Below is a small trained network, with its code and all its weights. Each question gives an input and a class and asks what happens when units are switched off, that is, made to give their printed mean instead of their output.

import numpy as np


def w(rows, s, z=0):
    codes = np.array(rows[::2]) - 128.0
    scale = np.full(codes.shape[1], s)
    scale[-1] = z or s
    return codes * scale


def f(y):
    return np.maximum(y, 0)


def log_softmax(a):
    a = a - a.max(-1, keepdims=True)
    return a - np.log(np.exp(a).sum(-1, keepdims=True))


def net(x, mask):
    res = np.array(x, float).reshape(1, 7) / 4 @ E
    y = f(res @ A[0][:, :-1].T + A[0][:, -1])
    res = res + np.where(mask, y, B[0][:, -1]) @ B[0][:, :-1]
    return log_softmax(res[-1] @ U[:, :-1].T + U[:, -1])


A, B = {}, {}
E = w([
[114,145,138,49,78],'x0',
[13,73,188,159,59],'x1',
[111,60,119,95,180],'x2',
[66,106,175,131,172],'x3',
[115,218,106,232,86],'x4',
[35,175,9,83,113],'x5',
[1,209,91,54,51],'x6',
],0.0063)
A[0] = w([
[74,254,112,188,114,119],'n1',
[143,194,149,32,124,163],'n2',
[247,78,128,153,153,91],'n3',
[183,86,123,147,217,120],'n4',
[105,162,110,132,100,6],'n5',
[228,113,130,146,235,113],'n6',
[76,137,167,115,134,116],'n7',
[127,173,104,45,80,143],'n8',
[128,76,190,121,205,234],'n9',
[164,109,136,29,128,80],'n10',
[177,126,116,3,197,236],'n11',
[138,51,88,79,120,76],'n12',
[145,174,124,88,120,2],'n13',
[51,193,57,189,130,181],'n14',
[102,151,117,162,102,58],'n15',
[200,185,73,171,95,115],'n16',
[104,230,121,164,141,178],'n17',
[143,177,151,83,109,98],'n18',
[103,113,84,93,145,54],'n19',
[52,188,56,97,125,104],'n20',
],0.0085,0.0056)
B[0] = w([
[85,193,62,41,81,225],'n1',
[81,118,43,4,93,192],'n2',
[210,126,124,213,136,228],'n3',
[166,44,70,139,186,219],'n4',
[48,196,232,38,32,140],'n5',
[233,33,79,215,240,245],'n6',
[157,144,201,175,110,157],'n7',
[50,110,64,15,103,199],'n8',
[87,69,151,77,191,255],'n9',
[103,85,34,58,118,167],'n10',
[88,27,58,38,153,255],'n11',
[79,171,2,90,102,159],'n12',
[157,60,24,92,136,133],'n13',
[58,94,55,55,64,241],'n14',
[18,169,170,47,52,147],'n15',
[206,204,41,198,67,194],'n16',
[66,192,80,37,67,212],'n17',
[54,144,80,83,125,149],'n18',
[62,107,68,26,114,145],'n19',
[108,83,62,69,95,215],'n20',
],0.007,0.0076)
U = w([
[202,226,65,236,56,129],'0',
[35,97,189,164,156,3],'1',
[182,2,113,189,230,120],'2',
[29,151,55,9,79,240],'3',
],0.007,0.0056)

Each question gives the input, the list of numbers given to net, and the class t.
The units are the neurons (one row each of A and B). Each row of codes is followed by its name. A weight is (code - 128) times the scale printed after its matrix; where a second scale follows, it is the last column's (A, B and U).
mask holds one flag per neuron, in row order. A switched-off neuron (its flag False) gives its mean, the last column of its row in B, instead of its output. The means were averaged over made-up inputs and are rounded, as every weight is.
A unit's drop is (log p(t) with every unit on - log p(t) with that unit switched off) / (log p(t) with every unit on - log p(t) with every unit switched off).
The circuit of an input: a set's keep is (log p(t) with only the set's units on - log p(t) with every unit switched off) / (log p(t) with every unit on - log p(t) with every unit switched off). Starting from the 12 units with the biggest drops (on a tie, the unit counted first), units are removed one at a time, each time the one whose removal leaves the highest keep (on an exact tie, the one counted first), for as long as the keep stays at least 0.8.
circuit, biggest first: the units of the circuit, biggest drop first
top k neurons: the k neurons with the biggest drops, biggest first
drop when u is switched off: that unit's drop, to one decimal
input [3,8,-7,1,-5,-7,-3], class 1: top 3 neurons : [n6, n4, n11]
input [7,5,-7,-5,5,1,-5], class 0: circuit, biggest first : [n11, n16]
input [0,3,-6,-6,-3,-7,-1], class 0: circuit, biggest first : [n11, n3]
input [-6,7,-3,7,2,-5,-2], class 1: top 3 neurons : [n6, n3, n11]
input [0,-7,-2,3,-7,-1,1], class 2: circuit, biggest first : [n6, n1]
input [-8,-8,6,-1,-6,6,2], class 2: circuit, biggest first : [n6]
input [8,7,4,-8,-5,-7,-3], class 2: drop when n14 is switched off : 0.2
input [-1,3,7,1,5,-2,1], class 1: drop when n11 is switched off : 0.2
input [8,-2,-4,-2,1,2,-6], class 0: drop when n16 is switched off : 0.2
input [1,-3,3,6,2,3,-6], class 2: drop when n20 is switched off : 0.0
